Below are the code and all the weights of a small trained network. Each question names an input and a class and asks about switching units off, where a switched-off unit gives its printed mean instead of its output.

import numpy as np


def w(rows, s, z=0):
    codes = np.array(rows[::2]) - 128.0
    scale = np.full(codes.shape[1], s)
    scale[-1] = z or s
    return codes * scale


def f(y):
    return np.maximum(y, 0)


def log_softmax(a):
    a = a - a.max(-1, keepdims=True)
    return a - np.log(np.exp(a).sum(-1, keepdims=True))


def net(x, mask):
    res = np.array(x, float).reshape(1, 4) / 4 @ E
    y = f(res @ A[0][:, :-1].T + A[0][:, -1])
    res = res + np.where(mask, y, B[0][:, -1]) @ B[0][:, :-1]
    return log_softmax(res[-1] @ U[:, :-1].T + U[:, -1])


A, B = {}, {}
E = w([
[36,173,23,180],'x0',
[200,71,113,246],'x1',
[127,41,23,67],'x2',
[129,129,128,128],'x3',
],0.011)
A[0] = w([
[183,128,98,163,216],'n1',
[79,181,143,37,144],'n2',
[177,85,73,138,121],'n3',
[90,169,97,148,117],'n4',
[179,149,161,114,71],'n5',
[119,245,190,168,115],'n6',
[114,81,107,113,118],'n7',
[107,176,194,169,83],'n8',
[151,45,135,253,124],'n9',
[153,104,157,105,92],'n10',
[90,173,88,139,96],'n11',
[122,92,80,41,86],'n12',
[164,117,150,111,74],'n13',
[148,103,160,131,100],'n14',
[141,152,87,143,51],'n15',
[80,104,122,69,182],'n16',
[72,189,150,15,146],'n17',
[146,103,69,88,121],'n18',
[169,130,151,84,78],'n19',
[158,117,159,84,86],'n20',
[148,172,61,186,115],'n21',
[76,161,77,191,4],'n22',
[127,205,170,140,114],'n23',
[113,83,98,54,136],'n24',
[179,119,172,68,102],'n25',
[112,112,103,156,139],'n26',
[90,153,90,144,53],'n27',
[114,69,91,91,87],'n28',
[200,106,147,143,101],'n29',
[155,111,118,144,176],'n30',
[123,76,82,115,111],'n31',
[158,98,166,105,68],'n32',
[87,181,99,146,88],'n33',
[177,79,167,124,82],'n34',
],0.017,0.004)
B[0] = w([
[144,175,181,140,175],'n1',
[116,171,205,149,230],'n2',
[179,164,144,170,179],'n3',
[80,106,144,80,175],'n4',
[114,115,104,100,164],'n5',
[219,88,67,192,231],'n6',
[152,122,97,161,163],'n7',
[190,73,67,176,195],'n8',
[116,236,231,194,223],'n9',
[87,78,109,71,160],'n10',
[81,100,119,118,178],'n11',
[176,131,75,175,200],'n12',
[102,123,119,85,156],'n13',
[97,117,130,76,156],'n14',
[95,121,119,132,144],'n15',
[158,149,169,129,190],'n16',
[103,218,248,178,250],'n17',
[156,78,111,160,182],'n18',
[113,79,127,74,164],'n19',
[94,91,104,80,167],'n20',
[72,97,144,67,175],'n21',
[106,101,120,54,184],'n22',
[201,102,73,185,193],'n23',
[189,137,98,170,195],'n24',
[67,102,118,72,188],'n25',
[94,121,158,116,155],'n26',
[77,102,109,93,166],'n27',
[164,99,91,143,181],'n28',
[95,136,122,91,178],'n29',
[126,133,152,139,157],'n30',
[184,100,104,132,178],'n31',
[109,113,116,89,166],'n32',
[85,72,91,53,178],'n33',
[98,121,113,86,179],'n34',
],0.011,0.02)
U = w([
[116,255,248,177,252],'0',
[253,82,26,199,76],'1',
[7,70,106,17,47],'2',
],0.015,0.0041)

Each question gives the input, the list of numbers given to net, and the class t.
The units are the neurons (one row each of A and B). Each row of codes is followed by its name. A weight is (code - 128) times the scale printed after its matrix; where a second scale follows, it is the last column's (A, B and U).
mask holds one flag per neuron, in row order. A switched-off neuron (its flag False) gives its mean, the last column of its row in B, instead of its output. The means were averaged over made-up inputs and are rounded, as every weight is.
A unit's drop is (log p(t) with every unit on - log p(t) with that unit switched off) / (log p(t) with every unit on - log p(t) with every unit switched off).
The circuit of an input: a set's keep is (log p(t) with only the set's units on - log p(t) with every unit switched off) / (log p(t) with every unit on - log p(t) with every unit switched off). Starting from the 12 units with the biggest drops (on a tie, the unit counted first), units are removed one at a time, each time the one whose removal leaves the highest keep (on an exact tie, the one counted first), for as long as the keep stays at least 0.8.
circuit, biggest first: the units of the circuit, biggest drop first
unit that matters most: the unit with the biggest drop
top k neurons: the k neurons with the biggest drops, biggest first
drop when u is switched off: that unit's drop, to one decimal
input [-2,3,-5,1], class 1: circuit, biggest first -> (n17)
input [2,-7,8,-4], class 1: top 4 neurons -> (n12 n9 n24 n28)
input [-8,-8,7,-2], class 0: top 3 neurons -> (n17 n2 n24)
input [-7,-2,6,-1], class 2: top 3 neurons -> (n6 n25 n23)
input [1,-7,8,-3], class 1: top 2 neurons -> (n12 n9)
input [-7,7,6,-7], class 0: top 2 neurons -> (n9 n3)
input [5,-7,8,4], class 1: top 3 neurons -> (n12 n9 n24)
input [4,4,-6,5], class 1: top 2 neurons -> (n17 n6)
input [-3,0,2,3], class 2: top 3 neurons -> (n6 n23 n8)
input [7,4,-7,1], class 1: top 4 neurons -> (n6 n8 n23 n25)
input [-3,2,-1,-2], class 2: top 2 neurons -> (n17 n2)
input [-2,-1,-1,-1], class 2: top 2 neurons -> (n9 n17)
input [7,7,6,-1], class 0: top 3 neurons -> (n9 n3 n1)
input [0,-8,6,5], class 0: circuit, biggest first -> (n17)
input [5,-5,5,5], class 0: top 2 neurons -> (n17 n6)
input [0,8,7,3], class 0: drop when n9 is switched off -> 1.3
input [4,-7,4,-7], class 0: drop when n17 is switched off -> 0.2
input [-1,-5,-6,5], class 1: drop when n8 is switched off -> 0.5
input [-4,0,1,6], class 2: drop when n33 is switched off -> 0.0
input [-8,-6,1,3], class 2: unit that matters most -> n25
